Below are the code and all the weights of a small trained network. Each question names an input and a class and asks about switching units off, where a switched-off unit gives its printed mean instead of its output.

import numpy as np


def w(rows, s, z=0):
    codes = np.array(rows[::2]) - 128.0
    scale = np.full(codes.shape[1], s)
    scale[-1] = z or s
    return codes * scale


def norm(h):
    return h / np.sqrt((h * h).mean(-1, keepdims=True) + 1e-5)


def f(y):
    return y / 2 * (1 + np.tanh(0.7978845608 * (y + 0.044715 * y**3)))


def log_softmax(a):
    a = a - a.max(-1, keepdims=True)
    return a - np.log(np.exp(a).sum(-1, keepdims=True))


def net(x, mask):
    res = np.array(x, float).reshape(1, 5) / 4 @ E
    u = 0
    for l in range(2):
        y = f(norm(res) @ A[l][:, :-1].T + A[l][:, -1])
        res = res + np.where(mask[u : u + 10], y, B[l][:, -1]) @ B[l][:, :-1]
        u += 10
    return log_softmax(norm(res)[-1] @ U[:, :-1].T + U[:, -1])


A, B = {}, {}
E = w([
[127,128,128,129,124,126],'x0',
[110,149,144,127,146,2],'x1',
[39,94,122,106,142,129],'x2',
[130,127,126,125,129,129],'x3',
[126,137,218,129,119,139],'x4',
],0.0025)
A[0] = w([
[31,103,118,94,150,241,101],'0.n0',
[87,102,97,126,109,90,75],'0.n1',
[97,125,84,127,107,106,91],'0.n2',
[98,148,201,124,119,152,148],'0.n3',
[161,165,27,142,128,3,2],'0.n4',
[90,139,176,98,106,162,96],'0.n5',
[219,125,124,131,108,223,115],'0.n6',
[58,75,128,86,145,30,53],'0.n7',
[195,206,139,187,164,29,104],'0.n8',
[124,127,140,116,131,133,117],'0.n9',
],0.0035,0.0025)
B[0] = w([
[175,49,146,84,63,100,244],'0.n0',
[143,142,106,103,185,140,111],'0.n1',
[156,129,95,106,159,128,112],'0.n2',
[124,106,197,144,122,123,184],'0.n3',
[202,51,131,185,217,253,161],'0.n4',
[132,83,155,180,150,129,136],'0.n5',
[63,215,125,159,171,93,250],'0.n6',
[86,196,121,132,183,139,181],'0.n7',
[173,78,134,81,26,127,211],'0.n8',
[123,120,135,145,131,130,122],'0.n9',
],0.0038,0.0016)
A[1] = w([
[42,167,197,98,142,133,100],'1.n0',
[179,201,225,225,120,140,103],'1.n1',
[172,108,52,118,57,179,123],'1.n2',
[129,203,3,172,155,199,24],'1.n3',
[85,152,39,138,217,109,1],'1.n4',
[111,52,22,88,104,156,23],'1.n5',
[199,204,26,164,109,100,115],'1.n6',
[158,25,91,84,137,114,108],'1.n7',
[219,106,167,109,69,169,97],'1.n8',
[150,182,88,168,66,127,118],'1.n9',
],0.0044,0.0026)
B[1] = w([
[152,160,131,253,143,144,191],'1.n0',
[145,160,21,34,146,169,254],'1.n1',
[113,192,121,204,136,34,200],'1.n2',
[80,126,248,88,135,18,179],'1.n3',
[79,50,104,37,142,167,139],'1.n4',
[175,232,110,101,60,110,169],'1.n5',
[78,93,170,227,127,170,198],'1.n6',
[143,165,89,190,57,194,177],'1.n7',
[90,75,119,79,203,99,202],'1.n8',
[100,115,221,136,197,144,157],'1.n9',
],0.0037,0.002)
U = w([
[42,188,214,205,179,56,254],'0',
[220,57,62,228,159,104,84],'1',
[109,179,34,119,5,98,139],'2',
[39,65,40,66,211,114,91],'3',
[157,213,117,64,186,237,124],'4',
[217,120,185,21,115,38,72],'5',
[92,12,208,146,65,204,75],'6',
],0.011,0.0016)

Each question gives the input, the list of numbers given to net, and the class t.
The units are the neurons (one row each of A and B). Each row of codes is followed by its name. A weight is (code - 128) times the scale printed after its matrix; where a second scale follows, it is the last column's (A, B and U).
mask holds one flag per neuron, layer by layer. A switched-off neuron (its flag False) gives its mean, the last column of its row in B, instead of its output. The means were averaged over made-up inputs and are rounded, as every weight is.
A unit's drop is (log p(t) with every unit on - log p(t) with that unit switched off) / (log p(t) with every unit on - log p(t) with every unit switched off).
The circuit of an input: a set's keep is (log p(t) with only the set's units on - log p(t) with every unit switched off) / (log p(t) with every unit on - log p(t) with every unit switched off). Starting from the 12 units with the biggest drops (on a tie, the unit counted first), units are removed one at a time, each time the one whose removal leaves the highest keep (on an exact tie, the one counted first), for as long as the keep stays at least 0.8.
units of the circuit, in order: the units of the circuit, biggest drop first
unit that matters most: the unit with the biggest drop
k most important neurons: the k neurons with the biggest drops, biggest first
k most important neurons of layer l: the k neurons of layer l with the biggest drops, biggest first
drop of u: that unit's drop, to one decimal
input [-1,-2,-4,-4,8], class 4: 2 most important neurons	(1.n1 0.n0)
input [-3,5,-1,-2,-2], class 1: units of the circuit, in order	(0.n4)
input [-6,5,-2,-5,-5], class 1: 2 most important neurons	(0.n4 0.n8)
input [0,-8,2,-5,0], class 2: 2 most important neurons	(0.n0 1.n2)
input [-1,-3,0,4,4], class 4: 4 most important neurons	(1.n1 0.n6 0.n8 1.n6)
input [1,3,-8,-6,0], class 1: 4 most important neurons of layer 1	(1.n3 1.n6 1.n5 1.n2)
input [-4,3,0,3,1], class 5: 3 most important neurons	(0.n8 0.n6 1.n6)
input [-7,-2,-7,-6,6], class 4: 2 most important neurons	(1.n1 0.n0)
input [4,1,-2,4,0], class 1: 3 most important neurons	(0.n4 1.n3 1.n2)
input [3,-4,-2,-5,6], class 4: 2 most important neurons	(1.n1 0.n6)
input [2,0,6,2,1], class 6: 2 most important neurons	(1.n1 0.n6)
input [5,0,-5,-3,1], class 4: 2 most important neurons of layer 1	(1.n1 1.n3)
input [-8,3,-1,-3,-7], class 1: 3 most important neurons of layer 0	(0.n4 0.n6 0.n8)
input [-7,0,-7,-6,5], class 4: units of the circuit, in order	(1.n1)
input [0,0,-2,-8,6], class 4: 3 most important neurons	(1.n1 0.n0 1.n3)
input [2,8,-2,-8,4], class 5: 2 most important neurons	(0.n8 0.n6)
input [-7,8,-7,-6,0], class 1: 2 most important neurons	(0.n4 1.n3)
input [3,-1,3,8,-7], class 2: 3 most important neurons	(1.n5 0.n6 1.n7)
input [4,6,1,0,-4], class 3: 3 most important neurons of layer 1	(1.n4 1.n0 1.n3)
input [8,-8,-4,5,-1], class 0: unit that matters most	1.n3
input [4,8,-2,-1,-4], class 1: 2 most important neurons	(0.n4 0.n8)
input [6,8,-2,-1,4], class 5: 2 most important neurons of layer 0	(0.n8 0.n6)
input [-6,8,-4,1,7], class 5: 2 most important neurons of layer 0	(0.n8 0.n6)
input [-4,-2,8,2,1], class 6: 2 most important neurons of layer 1	(1.n1 1.n2)
input [3,6,-4,0,-4], class 1: drop of 0.n4	0.4
input [2,7,0,5,-1], class 1: drop of 0.n4	0.7
input [5,-1,-8,-3,-3], class 0: most important neuron of layer 1	(1.n6)
